Below are the code and all the weights of a small trained network. Each question names an input and a target symbol and asks about switching units off, where a switched-off unit gives its printed mean instead of its output.

import numpy as np


def w(rows, s, z=0):
    codes = np.array(rows[::2]) - 128.0
    scale = np.full(codes.shape[1], s)
    scale[-1] = z or s
    return codes * scale


def norm(h):
    return h / np.sqrt((h * h).mean(-1, keepdims=True) + 1e-5)


def f(y):
    return np.maximum(y, 0)


def softmax(a):
    e = np.exp(a - a.max(-1, keepdims=True))
    return e / e.sum(-1, keepdims=True)


def log_softmax(a):
    a = a - a.max(-1, keepdims=True)
    return a - np.log(np.exp(a).sum(-1, keepdims=True))


def net(x, mask):
    ids = ['αβγεζηθλμξπστφψ'.index(c) for c in x.split()]
    T = len(ids)
    res = E[ids] + P[:T]
    u = 0
    for l in range(2):
        q, k, v = (norm(res) @ M[l].T for M in (Q, K, V))
        z = softmax(np.where(np.tri(T) > 0, q @ k.T / 2**0.5, -1e9)) @ v
        res = res + np.where(mask[u], z, O[l][:, -1]) @ O[l][:, :-1]
        u += 1
        y = f(norm(res) @ A[l][:, :-1].T + A[l][:, -1])
        res = res + np.where(mask[u : u + 8], y, B[l][:, -1]) @ B[l][:, :-1]
        u += 8
    return log_softmax(norm(res)[-1] @ U[:, :-1].T + U[:, -1])


Q, K, V, O, A, B = {}, {}, {}, {}, {}, {}
E = w([
[167,201,135,113,139,92,50,122,73,115,125],'α',
[106,226,111,75,112,84,93,114,99,189,140],'β',
[109,139,89,160,167,93,147,123,208,178,64],'γ',
[115,186,140,123,102,76,136,170,145,198,86],'ε',
[100,160,170,92,174,158,72,182,72,151,137],'ζ',
[87,161,120,158,108,60,137,210,161,116,69],'η',
[49,125,150,159,7,221,166,54,134,30,156],'θ',
[130,122,136,72,108,72,104,216,98,38,111],'λ',
[189,110,127,108,176,83,120,52,135,129,188],'μ',
[247,38,102,160,212,54,116,140,85,95,129],'ξ',
[182,134,112,211,214,111,121,91,184,94,198],'π',
[116,93,140,52,141,147,133,190,169,213,89],'σ',
[85,79,179,87,57,32,89,166,92,170,102],'τ',
[101,120,133,143,175,98,113,144,174,122,90],'φ',
[96,44,172,170,149,161,72,198,163,94,56],'ψ',
],0.012)
P = w([
[23,81,55,130,161,118,99,242,92,209,174],'0',
[103,111,253,141,132,57,93,116,153,143,123],'1',
[98,148,207,96,150,105,109,132,153,105,105],'2',
[177,175,228,80,177,106,113,162,137,120,90],'3',
[201,186,197,86,128,97,105,162,167,111,67],'4',
[230,209,153,96,84,58,117,157,158,113,17],'5',
],0.0075)
Q[0] = w([
[57,196,126,117,128,93,102,220,126,183,2],'0.h0',
[226,106,114,141,183,74,124,179,95,183,137],'0.h0',
],0.045)
K[0] = w([
[3,20,44,148,152,92,93,205,55,221,164],'0.h0',
[214,142,26,134,132,79,122,137,91,148,133],'0.h0',
],0.043)
V[0] = w([
[91,53,178,204,97,219,132,218,133,43,46],'0.h0',
[235,3,130,145,226,81,102,158,106,110,96],'0.h0',
],0.025)
O[0] = w([
[99,93,88,171,152,135,170,181,68,55,15,117],'0.h0',
[253,48,128,147,155,86,190,175,76,85,161,250],'0.h0',
],0.012)
A[0] = w([
[113,125,167,145,98,106,129,89,138,149,69,25],'0.n0',
[125,151,190,154,3,206,237,74,100,59,150,29],'0.n1',
[73,164,87,151,37,235,198,63,89,49,102,154],'0.n2',
[113,122,73,182,177,118,134,95,151,138,129,126],'0.n3',
[58,156,142,144,67,220,161,59,121,138,141,1],'0.n4',
[169,122,142,94,102,79,119,111,173,97,63,122],'0.n5',
[77,163,131,143,43,198,166,66,110,62,179,89],'0.n6',
[117,187,187,134,171,139,124,172,107,121,116,45],'0.n7',
],0.023,0.0027)
B[0] = w([
[124,125,67,84,168,140,117,157,80,110,157,196],'0.n0',
[62,50,192,87,112,132,196,4,226,70,130,136],'0.n1',
[132,10,251,165,152,48,150,163,174,79,156,255],'0.n2',
[133,137,133,139,184,146,142,133,139,142,119,154],'0.n3',
[161,104,71,79,72,83,249,63,173,66,115,220],'0.n4',
[110,137,114,135,160,141,89,105,97,137,139,226],'0.n5',
[125,58,128,190,108,183,174,73,156,122,82,179],'0.n6',
[92,103,80,145,158,157,94,124,96,119,147,212],'0.n7',
],0.021,0.01)
Q[1] = w([
[204,178,166,145,65,151,193,89,233,98,145],'1.h0',
[255,113,175,104,129,115,173,164,120,150,184],'1.h0',
],0.041)
K[1] = w([
[156,140,131,139,107,148,106,3,96,90,159],'1.h0',
[190,127,95,152,159,123,124,164,117,118,194],'1.h0',
],0.062)
V[1] = w([
[108,137,167,139,62,102,66,88,45,30,189],'1.h0',
[110,88,144,39,3,134,117,185,91,141,66],'1.h0',
],0.028)
O[1] = w([
[31,177,96,183,35,102,203,216,141,106,213,77],'1.h0',
[123,97,140,172,124,58,223,81,2,245,196,4],'1.h0',
],0.0092,0.011)
A[1] = w([
[49,224,219,102,75,177,87,121,213,209,81,85],'1.n0',
[154,100,153,184,186,64,79,218,82,64,118,110],'1.n1',
[140,147,75,81,123,108,149,5,124,123,108,4],'1.n2',
[89,177,119,225,95,122,224,174,16,135,45,28],'1.n3',
[55,140,152,234,117,110,196,146,76,225,194,23],'1.n4',
[236,113,116,179,94,197,133,132,130,59,87,88],'1.n5',
[26,147,7,171,155,231,50,134,139,128,106,117],'1.n6',
[145,124,90,155,202,152,177,144,74,66,25,118],'1.n7',
],0.02,0.0036)
B[1] = w([
[110,96,98,202,176,79,93,111,49,79,137,155],'1.n0',
[100,200,83,130,151,109,145,138,158,206,115,254],'1.n1',
[159,122,128,145,120,165,165,183,164,195,93,150],'1.n2',
[147,104,121,158,156,251,79,146,181,152,187,161],'1.n3',
[87,143,144,37,179,109,181,83,93,71,108,134],'1.n4',
[91,146,108,146,144,151,145,80,147,55,110,202],'1.n5',
[113,75,54,63,79,111,117,175,125,145,142,182],'1.n6',
[144,133,191,108,32,96,107,104,78,123,141,243],'1.n7',
],0.027,0.026)
U = w([
[100,123,124,197,212,54,28,128,70,48,196,75],'α',
[111,100,50,206,141,96,124,27,158,189,156,16],'β',
[170,91,131,75,206,171,27,135,130,72,38,172],'γ',
[173,129,108,69,104,192,241,145,191,190,64,15],'ε',
[87,102,31,53,96,104,95,219,108,118,150,205],'ζ',
[76,165,189,140,224,27,116,219,179,206,106,174],'η',
[77,42,199,118,109,109,184,114,158,31,124,155],'θ',
[71,210,170,145,121,246,117,151,135,189,197,124],'λ',
[193,119,231,87,113,108,91,163,192,128,230,224],'μ',
[216,124,74,127,178,36,234,177,49,71,130,30],'ξ',
[100,225,60,147,232,158,133,163,235,52,136,22],'π',
[197,78,168,107,194,114,110,127,45,231,71,176],'σ',
[73,131,159,65,255,156,187,99,52,106,167,180],'τ',
[103,236,161,89,49,69,120,84,90,106,95,121],'φ',
[166,121,158,238,127,191,120,229,87,89,108,250],'ψ',
],0.0055,0.0018)

Each question gives the input, a string of symbols that net reads in full, and the target symbol t.
The units are the heads (2 rows each of Q, K, V and O) and the neurons (one row each of A and B). Each row of codes is followed by its name. A weight is (code - 128) times the scale printed after its matrix; where a second scale follows, it is the last column's (O, A, B and U).
mask holds one flag per unit, layer by layer, with each layer's heads first. A switched-off unit (its flag False) gives its mean, the last column of its rows in O or B, instead of its output. The means were averaged over made-up inputs and are rounded, as every weight is.
A unit's drop is (log p(t) with every unit on - log p(t) with that unit switched off) / (log p(t) with every unit on - log p(t) with every unit switched off).
The circuit of an input: a set's keep is (log p(t) with only the set's units on - log p(t) with every unit switched off) / (log p(t) with every unit on - log p(t) with every unit switched off). Starting from the 12 units with the biggest drops (on a tie, the unit counted first), units are removed one at a time, each time the one whose removal leaves the highest keep (on an exact tie, the one counted first), for as long as the keep stays at least 0.8.
units of the circuit, in order: the units of the circuit, biggest drop first
unit that matters most: the unit with the biggest drop
k most important neurons: the k neurons with the biggest drops, biggest first
k most important neurons of layer l: the k neurons of layer l with the biggest drops, biggest first
drop of u: that unit's drop, to one decimal
input θ φ ξ α, target ξ: units of the circuit, in order -> 0.h0
input ψ τ φ μ τ, target ψ: 2 most important neurons of layer 1 -> 1.n3; 1.n7
input ψ π ψ φ, target ψ: units of the circuit, in order -> 0.h0; 1.n3
input η π σ ξ φ, target η: units of the circuit, in order -> 0.n2; 0.h0; 1.n1
input ε φ ψ ε β σ, target ε: units of the circuit, in order -> 0.n4; 0.h0; 1.n2
input α ψ π, target π: units of the circuit, in order -> 1.n7; 1.h0
input φ θ φ β, target φ: units of the circuit, in order -> 0.h0; 1.n7; 1.n1; 1.n5
input ε η μ σ α, target ε: units of the circuit, in order -> 0.n4; 0.h0; 1.n2
input θ φ φ ζ θ ψ, target θ: 3 most important neurons -> 0.n2; 0.n4; 1.n1
input η ζ ε, target η: 2 most important neurons -> 0.n2; 1.n1
input θ ψ μ τ, target θ: 2 most important neurons -> 0.n2; 0.n4
input λ ζ θ γ, target λ: 3 most important neurons -> 1.n3; 1.n7; 1.n1
input φ η ξ ψ ζ, target φ: 3 most important neurons of layer 1 -> 1.n7; 1.n1; 1.n5
input π β σ φ γ ψ, target π: unit that matters most -> 0.h0
input φ σ η, target φ: 2 most important neurons -> 1.n7; 0.n2
input π μ φ σ β, target π: 2 most important neurons of layer 1 -> 1.n7; 1.n5
input β φ ζ ξ, target ξ: 3 most important neurons of layer 1 -> 1.n1; 1.n5; 1.n3
input α τ ψ, target α: drop of 1.n1 -> 0.1
input α α φ τ, target α: drop of 0.h0 -> 1.3
input μ ψ ζ σ μ γ, target μ: units of the circuit, in order -> 0.h0
input ε λ ζ α φ, target ε: drop of 0.n4 -> 1.2
input ζ ε α τ φ, target ζ: 2 most important neurons -> 1.n6; 0.n7
input ψ π φ λ λ η, target ψ: 3 most important neurons of layer 1 -> 1.n3; 1.n7; 1.n1
